Here is a tiny trained network, its code and every weight. The questions are about switching its units off for an input and a target symbol, where a switched-off unit gives its printed mean instead of its output.

import numpy as np


def w(rows, s, z=0):
    codes = np.array(rows[::2]) - 128.0
    scale = np.full(codes.shape[1], s)
    scale[-1] = z or s
    return codes * scale


def f(y):
    return np.maximum(y, 0)


def softmax(a):
    e = np.exp(a - a.max(-1, keepdims=True))
    return e / e.sum(-1, keepdims=True)


def log_softmax(a):
    a = a - a.max(-1, keepdims=True)
    return a - np.log(np.exp(a).sum(-1, keepdims=True))


def net(x, mask):
    ids = ['βθλμφψ'.index(c) for c in x.split()]
    T = len(ids)
    res = E[ids] + P[:T]
    r = res
    for j in range(2):
        rows = slice(4 * j, 4 * j + 4)
        q, k, v = (r @ M[0][rows].T for M in (Q, K, V))
        z = softmax(np.where(np.tri(T) > 0, q @ k.T / 4**0.5, -1e9)) @ v
        o = O[0][rows]
        res = res + np.where(mask[j], z, o[:, -1]) @ o[:, :-1]
    y = f(res @ A[0][:, :-1].T + A[0][:, -1])
    res = res + np.where(mask[2:18], y, B[0][:, -1]) @ B[0][:, :-1]
    return log_softmax(res[-1] @ U[:, :-1].T + U[:, -1])


Q, K, V, O, A, B = {}, {}, {}, {}, {}, {}
E = w([
[231,74,188,88],'β',
[83,132,249,234],'θ',
[137,109,84,149],'λ',
[65,121,171,83],'μ',
[95,100,56,21],'φ',
[234,56,254,2],'ψ',
],0.0079)
P = w([
[116,89,63,142],'0',
[201,98,180,123],'1',
[205,184,152,76],'2',
[222,159,171,130],'3',
[98,193,74,127],'4',
[59,68,87,149],'5',
[75,146,132,102],'6',
[125,46,149,108],'7',
[167,208,105,137],'8',
[64,149,103,167],'9',
[131,255,119,112],'10',
[104,114,146,83],'11',
[156,146,155,104],'12',
[47,63,160,136],'13',
],0.012)
Q[0] = w([
[144,92,251,111],'h0',
[245,185,113,230],'h0',
[73,208,126,70],'h0',
[203,127,154,187],'h0',
[191,217,112,144],'h1',
[172,206,148,95],'h1',
[159,245,117,107],'h1',
[158,68,181,106],'h1',
],0.012)
K[0] = w([
[100,185,116,176],'h0',
[9,61,152,123],'h0',
[166,95,191,162],'h0',
[59,112,123,126],'h0',
[109,74,108,121],'h1',
[126,64,107,163],'h1',
[124,39,146,157],'h1',
[135,166,69,150],'h1',
],0.016)
V[0] = w([
[227,150,99,85],'h0',
[166,98,107,98],'h0',
[72,123,92,81],'h0',
[144,170,114,98],'h0',
[89,129,4,204],'h1',
[186,70,160,217],'h1',
[102,189,179,212],'h1',
[37,156,210,89],'h1',
],0.013)
O[0] = w([
[189,125,94,142,154],'h0',
[160,117,118,100,135],'h0',
[110,157,162,114,45],'h0',
[141,150,120,160,110],'h0',
[84,120,13,161,2],'h1',
[135,8,147,103,204],'h1',
[31,113,137,76,121],'h1',
[143,161,149,44,130],'h1',
],0.015,0.0051)
A[0] = w([
[130,67,170,112,159],'n0',
[134,121,254,187,47],'n1',
[104,200,119,134,102],'n2',
[147,206,111,97,238],'n3',
[30,192,247,230,138],'n4',
[128,44,150,230,129],'n5',
[221,209,71,151,106],'n6',
[159,96,107,214,113],'n7',
[140,77,176,131,120],'n8',
[68,119,79,51,106],'n9',
[141,150,248,140,52],'n10',
[108,179,125,22,114],'n11',
[46,143,48,115,3],'n12',
[134,238,182,252,84],'n13',
[122,219,211,183,94],'n14',
[118,60,96,188,147],'n15',
],0.0059,0.0021)
B[0] = w([
[145,117,202,149,243],'n0',
[180,169,73,97,254],'n1',
[121,135,146,133,135],'n2',
[112,156,179,115,152],'n3',
[1,107,103,78,214],'n4',
[175,162,111,106,197],'n5',
[56,154,179,153,186],'n6',
[119,142,75,133,172],'n7',
[169,128,178,145,229],'n8',
[206,114,189,139,162],'n9',
[172,134,53,77,253],'n10',
[113,106,144,150,168],'n11',
[168,113,241,156,138],'n12',
[185,134,157,194,171],'n13',
[136,110,141,162,182],'n14',
[157,116,105,138,161],'n15',
],0.013,0.0078)
U = w([
[71,94,38,147,98],'β',
[130,186,147,89,87],'θ',
[59,56,152,86,86],'λ',
[136,74,143,191,214],'μ',
[59,252,133,39,235],'φ',
[68,226,140,168,2],'ψ',
],0.0033,0.0027)

Each question gives the input, a string of symbols that net reads in full, and the target symbol t.
The units are the heads (4 rows each of Q, K, V and O) and the neurons (one row each of A and B). Each row of codes is followed by its name. A weight is (code - 128) times the scale printed after its matrix; where a second scale follows, it is the last column's (O, A, B and U).
mask holds one flag per unit, heads first, then neurons. A switched-off unit (its flag False) gives its mean, the last column of its rows in O or B, instead of its output. The means were averaged over made-up inputs and are rounded, as every weight is.
A unit's drop is (log p(t) with every unit on - log p(t) with that unit switched off) / (log p(t) with every unit on - log p(t) with every unit switched off).
The circuit of an input: a set's keep is (log p(t) with only the set's units on - log p(t) with every unit switched off) / (log p(t) with every unit on - log p(t) with every unit switched off). Starting from the 12 units with the biggest drops (on a tie, the unit counted first), units are removed one at a time, each time the one whose removal leaves the highest keep (on an exact tie, the one counted first), for as long as the keep stays at least 0.8.
units of the circuit, in order: the units of the circuit, biggest drop first
k most important neurons: the k neurons with the biggest drops, biggest first
which heads matter: for each layer, one digit per head in row order, 1 if its drop is at least 0.15 and else 0, layers parted by /
input φ θ ψ φ φ μ λ λ, target ψ: which heads matter -> 01
input μ λ ψ ψ ψ β β θ ψ β ψ β μ θ, target θ: which heads matter -> 11
input θ β ψ μ ψ λ ψ ψ ψ φ ψ θ φ λ, target θ: which heads matter -> 11
input λ φ φ, target β: which heads matter -> 01
input θ θ β, target λ: units of the circuit, in order -> [h1; h0]
input λ β ψ, target β: units of the circuit, in order -> [h1]
input θ θ λ θ μ, target λ: which heads matter -> 01
input θ ψ θ, target λ: units of the circuit, in order -> [h1; h0]
input λ θ μ θ θ φ θ θ, target φ: which heads matter -> 11
input λ θ ψ β ψ λ, target θ: units of the circuit, in order -> [h1; n1]
input θ λ θ β β θ ψ θ ψ θ β, target λ: which heads matter -> 11
input φ θ φ ψ, target ψ: which heads matter -> 01
input θ θ μ, target λ: units of the circuit, in order -> [h1; n1]
input β ψ φ, target μ: which heads matter -> 11
input φ μ φ λ θ φ φ φ θ ψ μ θ φ β, target φ: units of the circuit, in order -> [h1]
input θ β ψ, target λ: units of the circuit, in order -> [h1; h0]
input φ ψ β β, target ψ: which heads matter -> 01
input λ θ φ θ φ θ, target ψ: 2 most important neurons -> [n13; n6]
input θ θ ψ μ ψ β, target θ: 2 most important neurons -> [n1; n10]
input β μ ψ ψ θ θ, target θ: 2 most important neurons -> [n1; n10]
input β β θ θ λ θ θ θ θ φ λ, target λ: most important neuron -> [n1]
